Here is a tiny trained network, its code and every weight. The questions are about switching its units off for an input and a class, where a switched-off unit gives its printed mean instead of its output.

import numpy as np


def w(rows, s, z=0):
    codes = np.array(rows[::2]) - 128.0
    scale = np.full(codes.shape[1], s)
    scale[-1] = z or s
    return codes * scale


def f(y):
    return y / 2 * (1 + np.tanh(0.7978845608 * (y + 0.044715 * y**3)))


def log_softmax(a):
    a = a - a.max(-1, keepdims=True)
    return a - np.log(np.exp(a).sum(-1, keepdims=True))


def net(x, mask):
    res = np.array(x, float).reshape(1, 7) / 4 @ E
    y = f(res @ A[0][:, :-1].T + A[0][:, -1])
    res = res + np.where(mask, y, B[0][:, -1]) @ B[0][:, :-1]
    return log_softmax(res[-1] @ U[:, :-1].T + U[:, -1])


A, B = {}, {}
E = w([
[133,57,145,82,145,225,92,40,27,180],'x0',
[102,73,254,239,182,110,157,165,140,194],'x1',
[130,136,127,135,112,127,131,133,114,135],'x2',
[133,135,135,130,124,126,115,117,132,126],'x3',
[117,123,122,130,123,132,139,140,119,127],'x4',
[123,126,128,118,140,127,133,132,131,126],'x5',
[32,92,105,97,75,81,40,138,206,242],'x6',
],0.0099)
A[0] = w([
[172,188,152,175,137,107,179,164,127,16,212],'n1',
[166,190,160,103,109,114,98,103,125,151,157],'n2',
[109,167,125,153,116,87,145,164,190,76,254],'n3',
[158,122,178,117,147,155,145,103,50,82,161],'n4',
[125,137,91,91,105,130,128,127,125,108,225],'n5',
[82,61,140,69,111,174,88,88,83,189,127],'n6',
[129,140,118,170,127,115,155,158,142,91,166],'n7',
[79,143,105,125,81,73,101,162,201,162,113],'n8',
[161,116,145,145,168,196,150,93,59,71,188],'n9',
[113,65,254,235,187,115,154,157,139,185,161],'n10',
],0.016,0.0082)
B[0] = w([
[144,253,143,67,213,104,125,89,52,181,225],'n1',
[151,128,103,114,120,145,121,128,136,122,142],'n2',
[111,189,31,175,99,59,124,167,151,66,209],'n3',
[124,87,141,163,123,175,152,128,168,47,203],'n4',
[142,98,72,101,130,120,87,113,103,82,178],'n5',
[123,125,167,57,128,177,73,91,96,226,207],'n6',
[142,194,122,135,132,139,140,117,151,158,166],'n7',
[104,63,84,152,58,90,111,161,205,146,212],'n8',
[151,58,123,156,119,166,183,159,140,31,223],'n9',
[93,151,248,241,132,116,167,147,148,170,251],'n10',
],0.02,0.027)
U = w([
[185,192,43,66,182,66,125,103,47,50,240],'0',
[106,101,22,110,44,57,56,160,153,92,157],'1',
[122,234,173,190,203,80,171,130,79,140,86],'2',
[101,114,138,207,69,26,154,199,196,178,2],'3',
[205,19,100,77,142,173,150,87,76,32,190],'4',
[161,72,96,20,112,142,44,53,74,206,224],'5',
[110,54,220,205,142,183,176,134,109,77,75],'6',
[84,90,236,144,123,130,79,90,80,253,32],'7',
],0.0058,0.0025)

Each question gives the input, the list of numbers given to net, and the class t.
The units are the neurons (one row each of A and B). Each row of codes is followed by its name. A weight is (code - 128) times the scale printed after its matrix; where a second scale follows, it is the last column's (A, B and U).
mask holds one flag per neuron, in row order. A switched-off neuron (its flag False) gives its mean, the last column of its row in B, instead of its output. The means were averaged over made-up inputs and are rounded, as every weight is.
A unit's drop is (log p(t) with every unit on - log p(t) with that unit switched off) / (log p(t) with every unit on - log p(t) with every unit switched off).
The circuit of an input: a set's keep is (log p(t) with only the set's units on - log p(t) with every unit switched off) / (log p(t) with every unit on - log p(t) with every unit switched off). Starting from all 10 units, units are removed one at a time, each time the one whose removal leaves the highest keep (on an exact tie, the one counted first), for as long as the keep stays at least 0.8.
units of the circuit, in order: the units of the circuit, biggest drop first
unit that matters most: the unit with the biggest drop
top k neurons: the k neurons with the biggest drops, biggest first
drop of u: that unit's drop, to one decimal
input [-5,-2,1,4,-6,7,-2], class 0: top neuron : [n10]
input [1,-5,3,-1,3,-7,1], class 5: top 3 neurons : [n9, n3, n10]
input [3,-6,0,-8,-1,8,-8], class 4: top 2 neurons : [n9, n10]
input [2,-2,6,-6,-5,-6,1], class 5: units of the circuit, in order : [n10, n3]
input [-1,-2,-8,3,8,4,-7], class 0: top 2 neurons : [n1, n10]
input [8,0,7,-7,4,-4,3], class 5: top 2 neurons : [n10, n6]
input [4,7,-7,0,-4,-5,1], class 7: top 2 neurons : [n6, n9]
input [-8,0,-1,0,2,7,-6], class 0: top 2 neurons : [n10, n3]
input [2,-2,-7,3,-6,8,7], class 5: top 2 neurons : [n10, n6]
input [0,-3,-6,6,8,8,6], class 1: top 3 neurons : [n10, n1, n8]
input [-5,0,0,-8,4,-8,-2], class 0: top 2 neurons : [n10, n3]
input [-2,6,-8,6,3,-6,0], class 2: top 2 neurons : [n8, n9]
input [4,5,-1,-1,0,6,3], class 7: drop of n2 : 0.0
input [-8,-1,5,4,-6,-3,3], class 1: unit that matters most : n10
input [7,-7,-6,-6,-2,-4,-4], class 4: drop of n10 : 0.1
input [3,-2,-2,0,-3,-7,-7], class 4: drop of n10 : 0.8
input [8,2,-5,-1,-4,-6,1], class 7: top 2 neurons : [n6, n3]
input [7,0,0,6,-4,1,4], class 5: drop of n10 : 1.0
